Here is a tiny trained network, its code and every weight. The questions are about switching its units off for an input and a class, where a switched-off unit gives its printed mean instead of its output.

import numpy as np


def w(rows, s, z=0):
    codes = np.array(rows[::2]) - 128.0
    scale = np.full(codes.shape[1], s)
    scale[-1] = z or s
    return codes * scale


def f(y):
    return y / 2 * (1 + np.tanh(0.7978845608 * (y + 0.044715 * y**3)))


def log_softmax(a):
    a = a - a.max(-1, keepdims=True)
    return a - np.log(np.exp(a).sum(-1, keepdims=True))


def net(x, mask):
    res = np.array(x, float).reshape(1, 7) / 4 @ E
    y = f(res @ A[0][:, :-1].T + A[0][:, -1])
    res = res + np.where(mask, y, B[0][:, -1]) @ B[0][:, :-1]
    return log_softmax(res[-1] @ U[:, :-1].T + U[:, -1])


A, B = {}, {}
E = w([
[59,106,143,223,111,122,164,43],'x0',
[67,55,121,66,181,162,146,150],'x1',
[117,41,133,120,42,1,172,156],'x2',
[199,62,172,87,194,103,110,57],'x3',
[39,138,150,54,96,78,16,199],'x4',
[124,117,48,240,197,43,92,86],'x5',
[131,180,173,212,152,148,98,204],'x6',
],0.0072)
A[0] = w([
[203,152,79,150,62,70,162,186,214],'N0',
[119,129,164,156,89,87,209,126,147],'N1',
[165,68,160,67,111,85,65,209,189],'N2',
[78,194,189,194,117,140,97,133,43],'N3',
[168,177,136,164,93,76,194,64,244],'N4',
[212,76,143,108,194,100,50,112,210],'N5',
[101,60,172,158,67,105,189,50,129],'N6',
[148,85,118,66,141,126,100,71,217],'N7',
[174,107,209,146,85,191,105,175,160],'N8',
[187,182,231,85,15,147,167,180,217],'N9',
[102,164,207,137,95,158,89,168,22],'N10',
[128,113,98,84,109,121,47,208,192],'N11',
[68,102,153,153,67,68,122,148,86],'N12',
[100,134,189,108,141,236,95,156,114],'N13',
[177,97,221,127,148,85,40,144,234],'N14',
[126,159,211,92,119,208,97,133,216],'N15',
[27,200,79,92,119,45,77,186,141],'N16',
[120,69,108,28,118,135,214,60,147],'N17',
[87,101,105,84,186,102,174,59,130],'N18',
[148,61,111,83,139,93,146,49,253],'N19',
[105,184,83,98,107,93,172,156,58],'N20',
[117,176,109,198,164,95,51,88,184],'N21',
[138,67,179,107,179,195,182,64,202],'N22',
[12,96,82,85,154,55,77,255,202],'N23',
],0.0081,0.0037)
B[0] = w([
[137,157,84,143,35,110,217,92,191],'N0',
[135,139,83,131,114,24,183,32,171],'N1',
[138,191,147,86,105,139,170,201,211],'N2',
[199,177,68,145,168,163,98,184,165],'N3',
[136,200,74,113,111,127,219,78,211],'N4',
[123,191,153,64,174,102,228,172,198],'N5',
[51,94,105,155,105,12,206,94,199],'N6',
[118,178,78,111,150,124,161,152,181],'N7',
[105,173,120,83,98,111,211,112,174],'N8',
[164,183,78,92,136,155,209,158,227],'N9',
[162,154,91,97,173,170,188,144,159],'N10',
[97,182,130,157,81,173,207,164,208],'N11',
[102,66,203,173,131,86,146,104,173],'N12',
[125,178,178,70,98,154,225,125,188],'N13',
[88,186,191,87,220,91,217,136,192],'N14',
[151,192,143,84,146,116,191,105,206],'N15',
[126,151,168,177,89,135,81,199,221],'N16',
[173,140,42,182,183,145,98,141,200],'N17',
[202,79,53,139,147,131,79,114,171],'N18',
[150,147,79,105,151,116,157,123,205],'N19',
[95,89,156,214,76,109,98,135,141],'N20',
[168,149,103,198,204,51,74,162,205],'N21',
[167,191,96,123,132,86,167,128,209],'N22',
[171,132,254,131,52,144,147,204,255],'N23',
],0.0074,0.0098)
U = w([
[160,132,139,111,190,201,80,75,27],'0',
[117,36,126,73,143,188,62,77,3],'1',
[118,153,180,134,171,84,159,98,142],'2',
[194,173,80,154,241,150,102,140,116],'3',
[110,80,138,163,115,98,102,137,145],'4',
[151,128,2,178,101,102,147,29,104],'5',
[148,138,169,184,69,141,110,149,104],'6',
[181,184,158,73,92,162,183,132,195],'7',
],0.0099,0.0054)

Each question gives the input, the list of numbers given to net, and the class t.
The units are the neurons (one row each of A and B). Each row of codes is followed by its name. A weight is (code - 128) times the scale printed after its matrix; where a second scale follows, it is the last column's (A, B and U).
mask holds one flag per neuron, in row order. A switched-off neuron (its flag False) gives its mean, the last column of its row in B, instead of its output. The means were averaged over made-up inputs and are rounded, as every weight is.
A unit's drop is (log p(t) with every unit on - log p(t) with that unit switched off) / (log p(t) with every unit on - log p(t) with every unit switched off).
The circuit of an input: a set's keep is (log p(t) with only the set's units on - log p(t) with every unit switched off) / (log p(t) with every unit on - log p(t) with every unit switched off). Starting from the 12 units with the biggest drops (on a tie, the unit counted first), units are removed one at a time, each time the one whose removal leaves the highest keep (on an exact tie, the one counted first), for as long as the keep stays at least 0.8.
units of the circuit, in order: the units of the circuit, biggest drop first
k most important neurons: the k neurons with the biggest drops, biggest first
drop of u: that unit's drop, to one decimal
input [-8,8,-5,3,-2,-1,-6], class 3: units of the circuit, in order => [N17]
input [-1,-7,-4,-3,-7,4,8], class 5: units of the circuit, in order => [N0, N23]
input [3,-2,6,-6,4,8,-6], class 6: units of the circuit, in order => [N23, N16]
input [5,-5,5,-5,6,-1,7], class 6: units of the circuit, in order => [N16, N12]
input [6,-4,-4,1,5,-1,-3], class 3: 2 most important neurons => [N23, N0]
input [1,-7,-8,7,-1,1,-2], class 3: 2 most important neurons => [N21, N23]
input [-7,-6,-2,1,1,4,3], class 3: 4 most important neurons => [N21, N23, N13, N6]
input [-6,-2,-2,-2,8,7,8], class 6: units of the circuit, in order => [N16, N23]
input [-5,-7,1,2,-6,8,3], class 5: 3 most important neurons => [N0, N4, N23]
input [5,0,0,1,3,5,7], class 3: 3 most important neurons => [N21, N3, N6]
input [7,-5,-3,-7,3,5,-2], class 3: 2 most important neurons => [N21, N3]
input [7,-3,-7,6,2,5,-7], class 3: 2 most important neurons => [N21, N0]
input [1,-8,-6,7,1,8,-7], class 3: 2 most important neurons => [N21, N5]
input [1,-8,-3,-4,5,6,5], class 3: units of the circuit, in order => [N21]
input [3,-7,4,4,2,5,-2], class 5: drop of N23 => 0.2
input [8,8,4,-2,6,1,8], class 6: drop of N23 => 0.2
input [-3,-6,-4,-8,-4,0,-1], class 5: drop of N6 => -0.1
input [8,-1,2,2,-7,0,-1], class 5: drop of N0 => 0.0
